Here is a tiny trained network, its code and every weight. The questions are about switching its units off for an input and a target symbol, where a switched-off unit gives its printed mean instead of its output.

import numpy as np


def w(rows, s, z=0):
    codes = np.array(rows[::2]) - 128.0
    scale = np.full(codes.shape[1], s)
    scale[-1] = z or s
    return codes * scale


def norm(h):
    return h / np.sqrt((h * h).mean(-1, keepdims=True) + 1e-5)


def f(y):
    return np.maximum(y, 0)


def softmax(a):
    e = np.exp(a - a.max(-1, keepdims=True))
    return e / e.sum(-1, keepdims=True)


def log_softmax(a):
    a = a - a.max(-1, keepdims=True)
    return a - np.log(np.exp(a).sum(-1, keepdims=True))


def net(x, mask):
    ids = ['αηθξσφψω'.index(c) for c in x.split()]
    T = len(ids)
    res = E[ids] + P[:T]
    r = norm(res)
    for j in range(2):
        rows = slice(3 * j, 3 * j + 3)
        q, k, v = (r @ M[0][rows].T for M in (Q, K, V))
        z = softmax(np.where(np.tri(T) > 0, q @ k.T / 3**0.5, -1e9)) @ v
        o = O[0][rows]
        res = res + np.where(mask[j], z, o[:, -1]) @ o[:, :-1]
    y = f(norm(res) @ A[0][:, :-1].T + A[0][:, -1])
    res = res + np.where(mask[2:18], y, B[0][:, -1]) @ B[0][:, :-1]
    return log_softmax(norm(res)[-1] @ U[:, :-1].T + U[:, -1])


Q, K, V, O, A, B = {}, {}, {}, {}, {}, {}
E = w([
[78,129,189,65,129],'α',
[174,186,163,83,152],'η',
[82,122,198,135,154],'θ',
[63,93,146,64,93],'ξ',
[209,186,157,7,53],'σ',
[136,136,121,18,38],'φ',
[153,46,216,158,51],'ψ',
[35,106,169,108,160],'ω',
],0.013)
P = w([
[153,113,95,152,143],'0',
[137,116,165,71,61],'1',
[145,173,105,118,153],'2',
[122,105,185,99,103],'3',
[101,190,125,153,85],'4',
[112,104,184,101,111],'5',
[163,158,113,250,81],'6',
[112,99,183,102,117],'7',
],0.021)
Q[0] = w([
[136,88,175,77,175],'head 0',
[140,109,62,182,133],'head 0',
[156,109,129,85,134],'head 0',
[143,114,66,253,75],'head 1',
[148,119,52,127,176],'head 1',
[98,183,117,183,61],'head 1',
],0.02)
K[0] = w([
[181,31,113,133,159],'head 0',
[103,149,191,176,64],'head 0',
[135,96,88,171,131],'head 0',
[85,208,141,203,44],'head 1',
[140,113,90,187,155],'head 1',
[104,249,68,107,157],'head 1',
],0.018)
V[0] = w([
[140,108,5,217,73],'head 0',
[31,158,39,157,212],'head 0',
[82,58,181,197,144],'head 0',
[85,121,119,209,146],'head 1',
[52,99,121,93,89],'head 1',
[156,95,194,193,44],'head 1',
],0.015)
O[0] = w([
[108,102,189,254,115,137],'head 0',
[189,12,172,138,114,128],'head 0',
[91,112,72,133,146,90],'head 0',
[148,189,196,93,131,21],'head 1',
[207,108,84,121,118,254],'head 1',
[76,130,110,45,105,121],'head 1',
],0.017,0.0093)
A[0] = w([
[222,122,199,161,155,29],'neuron 0',
[120,173,165,195,94,201],'neuron 1',
[51,139,97,94,123,253],'neuron 2',
[183,95,7,126,194,43],'neuron 3',
[171,122,102,89,197,112],'neuron 4',
[161,96,213,53,115,32],'neuron 5',
[135,97,165,187,141,112],'neuron 6',
[107,144,80,161,149,96],'neuron 7',
[140,121,111,172,133,84],'neuron 8',
[180,137,95,174,143,78],'neuron 9',
[144,118,145,118,24,117],'neuron 10',
[169,183,66,189,149,112],'neuron 11',
[101,58,159,135,110,160],'neuron 12',
[135,210,96,119,141,113],'neuron 13',
[189,145,127,119,94,153],'neuron 14',
[131,163,30,164,177,46],'neuron 15',
],0.017,0.0035)
B[0] = w([
[28,119,123,167,35,213],'neuron 0',
[225,69,213,143,158,202],'neuron 1',
[147,178,111,223,75,199],'neuron 2',
[200,230,186,192,105,224],'neuron 3',
[84,172,188,98,104,169],'neuron 4',
[117,125,46,83,249,179],'neuron 5',
[82,178,156,80,161,202],'neuron 6',
[161,84,134,110,183,146],'neuron 7',
[145,161,84,81,125,166],'neuron 8',
[145,95,80,54,95,188],'neuron 9',
[88,159,166,135,179,254],'neuron 10',
[183,76,37,102,117,192],'neuron 11',
[120,133,117,86,98,225],'neuron 12',
[63,118,141,168,127,203],'neuron 13',
[95,87,149,138,151,228],'neuron 14',
[161,40,124,100,236,163],'neuron 15',
],0.019,0.009)
U = w([
[113,125,249,179,189,108],'α',
[54,104,214,62,82,82],'η',
[185,37,114,101,182,99],'θ',
[173,128,99,130,33,92],'ξ',
[125,114,76,232,179,72],'σ',
[50,198,136,189,117,172],'φ',
[185,202,170,52,143,253],'ψ',
[83,164,128,74,241,114],'ω',
],0.016,0.0014)

Each question gives the input, a string of symbols that net reads in full, and the target symbol t.
The units are the heads (3 rows each of Q, K, V and O) and the neurons (one row each of A and B). Each row of codes is followed by its name. A weight is (code - 128) times the scale printed after its matrix; where a second scale follows, it is the last column's (O, A, B and U).
mask holds one flag per unit, heads first, then neurons. A switched-off unit (its flag False) gives its mean, the last column of its rows in O or B, instead of its output. The means were averaged over made-up inputs and are rounded, as every weight is.
A unit's drop is (log p(t) with every unit on - log p(t) with that unit switched off) / (log p(t) with every unit on - log p(t) with every unit switched off).
The circuit of an input: a set's keep is (log p(t) with only the set's units on - log p(t) with every unit switched off) / (log p(t) with every unit on - log p(t) with every unit switched off). Starting from the 12 units with the biggest drops (on a tie, the unit counted first), units are removed one at a time, each time the one whose removal leaves the highest keep (on an exact tie, the one counted first), for as long as the keep stays at least 0.8.
circuit, biggest first: the units of the circuit, biggest drop first
unit that matters most: the unit with the biggest drop
k most important neurons: the k neurons with the biggest drops, biggest first
heads that matter: for each layer, one digit per head in row order, 1 if its drop is at least 0.15 and else 0, layers parted by /
input η η ξ σ ξ θ, target ω: circuit, biggest first => neuron 5
input φ ξ ξ ψ σ θ σ, target σ: 3 most important neurons => neuron 13; neuron 11; neuron 15
input ξ φ ξ φ ξ, target ξ: heads that matter => 11
input θ φ ξ ξ η, target ξ: circuit, biggest first => head 1; head 0; neuron 0
input φ θ ξ ξ σ α, target α: heads that matter => 10
input φ ψ σ σ, target α: circuit, biggest first => head 0; neuron 1
input φ η σ θ θ, target σ: 2 most important neurons => neuron 2; neuron 15
input ξ φ θ φ η, target ω: heads that matter => 11
input θ φ θ α ξ φ θ ω, target ξ: heads that matter => 10
input σ ξ θ ξ, target φ: heads that matter => 10
input α η σ ξ α θ, target ψ: heads that matter => 10
input φ ξ φ θ ξ, target θ: heads that matter => 01
input φ ξ η, target θ: heads that matter => 10
input σ θ φ α α, target θ: heads that matter => 01
input ω α ξ η θ, target ξ: heads that matter => 11
input σ ω σ φ ξ α ξ η, target φ: circuit, biggest first => head 0; neuron 13
input ψ ξ φ ξ φ, target θ: unit that matters most => head 1
input α ξ ω ω η, target η: circuit, biggest first => head 1; neuron 0; head 0
input θ ξ θ θ θ ξ α, target ω: circuit, biggest first => head 1; neuron 5
input ξ α ξ ξ η ξ ω, target α: circuit, biggest first => head 1; neuron 1
